Each row has a hidden trait or not; one of two labels after the row says which. A new part has a new trait and new labels.
(in the rows, 100 means zero)
[100 112 111  70 101 105 113 103  74 112  97 106  96  65  82  68  97  89
  64  78  82 109  59  73 132  83  93  92  87  83  63  81 107  87 104  97
  69  91  95  72  64 105  90  91 100  79  84  81 105  87]	mas
[114  99 113 151 110 107  97 104 117 113 115 106 116 109 141 115 106 116
 152 108 123 101 115 125 143 116 113 113 105 107 144 109 104 113 102 102
 148 130 112 144 141 112 104 109  99 124 105 115 107 137]	mas
[ 99 106  99 104  99 104 108 101 103  99  95  95 107 107 101 102  95 103
 105 104 104 108  99 107 108 100  99 104 101 101 105 103 106  99  97 100
  99 100  97 101 107 102 103 102 104  97 102 109 101 101]	Fuvel
[ 92  67  88  82  85  95  72  99  66 101  96  92  89  43  98  64  80  92
  74  65  77  83  63 121 106 113 113  88 109 104  68  78  81 110  85  93
  82  92  88 151  79 105 100 109  82  92  76  67  92  92]	Fuvel
[128  96  89  77  93 117 105 114  82 111  97 110  91  78 105  91  88 106
 102  89  97 100  87 121  90 111 104  95 103 103  95  93  99 114 114 112
 107  87  92 117 100 105 103 110  91 101  87  83  96 110]	Fuvel
[ 77  94  97  62 104  80  98  84  78  90 101  88  96  57 133  69  95 110
 131  73 122 102  67  79 117  93  94  88  93  95 129  83 103  87  76  87
 136  85  97  73 128  91  93  93  94 120  84  76 107 120]	Fuvel
[102  97  83  98  86 101 105 105  88 102 100 102  89  80  75  90  85  82
  49  88  61 100  94  89 115  92 104  96  96  91  53  98  99  89  93 103
  71 103  94  95  47 104  92  99  84  76  93  93  95  79]	mas
[ 86 109 107 172 101  84 111  93 124  92 111  95  99 114 102 120  91  94
  87 114  79 108 126  72 152  78  95 120  82  86  77 117 110  66  87  96
  93 138  98  70  88  93  83  89  91  94 118 127 107 102]	Fuvel
[127 107 105 133 110 117 109 112 104 113 113 109 116  97  72 112 103  81
  44  97  66 109 118 107 140 109 100 107 111  98  51 105 112 107 107 108
  74 120 112 130  50 113 105 107 100  76 103 105 103  79]	mas
[118  71  93 151  95 110  85 104 111 107  93 107  86 109 100 116  89 106
  91 112  92  80 125  36 103  71  82 115  80  82 106 118  85  48 107 102
 109 121  93  34 103 104  73  80  90 106 110 117  93 107]	Fuvel
[ 81  94 100 133  95  90  93  88 107  93 106  92 105 103 118 115 101 104
 115 103 102  96 116  75 119  78  97 107  84  90 112 104  92  80  87  90
 125 116 111  73 119  94  85  91  96 112 106 112  94 114]	Fuvel
[ 82  80  83  74  84  87  80  89  72  94  94  95  85  69 126  71  83 117
 134  80 121  82  73 125  86 113 110  88 109 109 143  88  86 114  85  94
 143  88  85 140 136  94 105 110  89 120  85  70  93 113]	Fuvel
[ 79 111 100  64  92  87 115  85  74  96  97  89  87  56 139  72  88 114
 146  77 125 111  67  75 130  86  95  89  93  89 138  79 112  76  85  88
 139  89  92  77 136 101  84  92  92 121  81  69 107 130]	mas
[ 75  71 104  84 105  78  79  88 106  92 108  89 100  78  91  78 104  92
  70  87  81  86  99  88  89  93 106  95 103  97  77  94  83  95  77  91
  92 101 106 103  79  94  93  97  93  95  85  82  94  94]	Fuvel
[ 88  89  87 142  90  86  86  95 120  92  89  99  86 122 121 129  90 106
 121 119 108  92 113  27 111  56  79 117  64  75 115 114  98  42  90  95
 120 122  85   2 107  96  68  76  88 109 115 126  93 114]	Fuvel
[130  80  99 144  96 117  87 116 119 107  98 104  96 112 109 114  91  93
  97 109  88  93 119  25 114  52  81 111  66  73  92 103  94  39 111 105
 100 118 100  12 100 112  64  76  94 101 112 114  97  97]	Fuvel
[125  86 111 125 109 115  91 113 113 111 111 107 115 116 136 115 108 118
 151 105 124  94 107  66  94  86  84 107  94  91 145 110  93  78 113 112
 142 114 112  71 141 110  90  89 104 122 109 109  97 122]	mas
[115 105  85  72  92 107  97 110  68 101 101 105  91  55 122  69  87  95
 114  68 102 100  71  80 120  89 100  89  94  92 111  79 103  87  92 104
 115  92  88  96 109 103  87  98  90 110  79  74 100 117]	Fuvel
[118 101  96 159  91 112 100 107 127 110  97 102  89 121 107 124  88  98
  95 118  95 102 130  45 112  67  87 118  82  79 102 117  98  63 103 106
 103 132  90  41  93 113  73  82  90 100 120 130  99 105]	Fuvel
